Here is a tiny trained network, its code and every weight. The questions are about switching its units off for an input and a class, where a switched-off unit gives its printed mean instead of its output.

import numpy as np


def w(rows, s, z=0):
    codes = np.array(rows[::2]) - 128.0
    scale = np.full(codes.shape[1], s)
    scale[-1] = z or s
    return codes * scale


def f(y):
    return y / 2 * (1 + np.tanh(0.7978845608 * (y + 0.044715 * y**3)))


def log_softmax(a):
    a = a - a.max(-1, keepdims=True)
    return a - np.log(np.exp(a).sum(-1, keepdims=True))


def net(x, mask):
    res = np.array(x, float).reshape(1, 7) / 4 @ E
    y = f(res @ A[0][:, :-1].T + A[0][:, -1])
    res = res + np.where(mask, y, B[0][:, -1]) @ B[0][:, :-1]
    return log_softmax(res[-1] @ U[:, :-1].T + U[:, -1])


A, B = {}, {}
E = w([
[84,14,117,168,126],'x0',
[232,145,95,118,117],'x1',
[197,94,117,253,43],'x2',
[98,166,134,215,225],'x3',
[211,65,128,54,209],'x4',
[188,141,246,144,142],'x5',
[76,92,163,136,187],'x6',
],0.0055)
A[0] = w([
[114,119,144,134,83,67],'neuron 0',
[210,102,164,179,77,183],'neuron 1',
[108,153,139,124,124,145],'neuron 2',
[103,213,116,118,160,179],'neuron 3',
[56,83,121,157,61,168],'neuron 4',
[178,85,93,8,124,148],'neuron 5',
[68,74,127,154,66,133],'neuron 6',
[187,108,147,155,106,183],'neuron 7',
[136,169,94,161,116,235],'neuron 8',
[96,201,123,106,146,136],'neuron 9',
[106,175,140,104,152,117],'neuron 10',
[173,120,148,170,92,167],'neuron 11',
[147,84,111,114,164,216],'neuron 12',
[138,122,143,149,111,166],'neuron 13',
[150,60,135,175,237,87],'neuron 14',
[108,167,156,102,175,105],'neuron 15',
[160,127,148,184,71,220],'neuron 16',
[108,133,200,61,180,189],'neuron 17',
[124,136,157,59,144,219],'neuron 18',
[124,93,116,158,87,95],'neuron 19',
[162,112,101,65,123,107],'neuron 20',
[100,163,186,81,163,98],'neuron 21',
[132,123,154,151,95,126],'neuron 22',
[120,173,95,137,129,139],'neuron 23',
[129,157,106,138,136,231],'neuron 24',
[81,186,74,175,95,211],'neuron 25',
[138,126,126,140,206,135],'neuron 26',
[133,109,173,126,244,252],'neuron 27',
[150,105,119,77,139,192],'neuron 28',
],0.012,0.0019)
B[0] = w([
[123,105,148,94,141,137],'neuron 0',
[207,155,175,85,181,232],'neuron 1',
[132,114,150,129,103,137],'neuron 2',
[148,106,140,207,82,186],'neuron 3',
[51,92,142,36,84,202],'neuron 4',
[113,255,34,83,113,253],'neuron 5',
[59,106,145,41,104,189],'neuron 6',
[176,163,143,114,151,188],'neuron 7',
[175,86,110,149,105,180],'neuron 8',
[140,141,140,191,78,174],'neuron 9',
[130,145,149,171,101,157],'neuron 10',
[185,129,155,95,150,187],'neuron 11',
[106,142,76,108,156,174],'neuron 12',
[144,121,133,104,141,145],'neuron 13',
[102,65,65,112,210,205],'neuron 14',
[127,132,171,183,123,169],'neuron 15',
[190,98,158,67,153,211],'neuron 16',
[92,195,191,195,140,218],'neuron 17',
[110,210,143,145,113,196],'neuron 18',
[124,108,187,76,126,160],'neuron 19',
[134,183,72,108,112,183],'neuron 20',
[128,163,204,168,111,181],'neuron 21',
[145,116,135,87,145,146],'neuron 22',
[146,105,104,163,104,153],'neuron 23',
[144,102,115,150,118,156],'neuron 24',
[146,39,66,139,41,217],'neuron 25',
[90,89,109,157,166,170],'neuron 26',
[81,97,135,197,228,234],'neuron 27',
[107,175,88,126,133,179],'neuron 28',
],0.026,0.0067)
U = w([
[45,87,105,47,91,254],'0',
[226,136,108,60,182,146],'1',
[155,82,60,162,61,103],'2',
[115,239,2,99,125,86],'3',
[71,101,71,146,239,66],'4',
[86,179,156,178,132,153],'5',
],0.0066,0.0011)

Each question gives the input, the list of numbers given to net, and the class t.
The units are the neurons (one row each of A and B). Each row of codes is followed by its name. A weight is (code - 128) times the scale printed after its matrix; where a second scale follows, it is the last column's (A, B and U).
mask holds one flag per neuron, in row order. A switched-off neuron (its flag False) gives its mean, the last column of its row in B, instead of its output. The means were averaged over made-up inputs and are rounded, as every weight is.
A unit's drop is (log p(t) with every unit on - log p(t) with that unit switched off) / (log p(t) with every unit on - log p(t) with every unit switched off).
The circuit of an input: a set's keep is (log p(t) with only the set's units on - log p(t) with every unit switched off) / (log p(t) with every unit on - log p(t) with every unit switched off). Starting from the 12 units with the biggest drops (on a tie, the unit counted first), units are removed one at a time, each time the one whose removal leaves the highest keep (on an exact tie, the one counted first), for as long as the keep stays at least 0.8.
circuit, biggest first: the units of the circuit, biggest drop first
top k neurons: the k neurons with the biggest drops, biggest first
drop of u: that unit's drop, to one decimal
input [-7,3,2,-3,-8,-1,-8], class 2: circuit, biggest first -> [neuron 25]
input [1,6,-8,2,1,6,4], class 5: top 2 neurons -> [neuron 17; neuron 21]
input [-2,-2,-3,5,3,-3,3], class 4: top 3 neurons -> [neuron 27; neuron 14; neuron 26]
input [3,2,4,6,-5,-2,-4], class 0: circuit, biggest first -> [neuron 4; neuron 6]
input [1,5,-3,-8,-3,8,6], class 3: circuit, biggest first -> [neuron 5; neuron 18]
input [-2,8,4,-7,-6,-8,4], class 0: circuit, biggest first -> [neuron 4; neuron 6]
input [-1,0,-6,-8,-5,0,5], class 5: circuit, biggest first -> [neuron 17; neuron 21]
input [7,7,5,3,-2,-3,4], class 1: circuit, biggest first -> [neuron 1; neuron 16]
input [0,4,3,1,0,-5,-1], class 1: top 2 neurons -> [neuron 3; neuron 9]
input [-5,6,7,6,8,4,5], class 4: top 2 neurons -> [neuron 27; neuron 14]
input [6,-8,-8,-6,1,2,1], class 5: drop of neuron 17 -> 0.4
input [7,-3,4,-4,7,7,6], class 4: drop of neuron 14 -> 0.2
input [0,-3,-6,-7,4,6,-1], class 3: drop of neuron 5 -> 2.6
input [5,-7,6,2,-2,0,-8], class 0: circuit, biggest first -> [neuron 4]
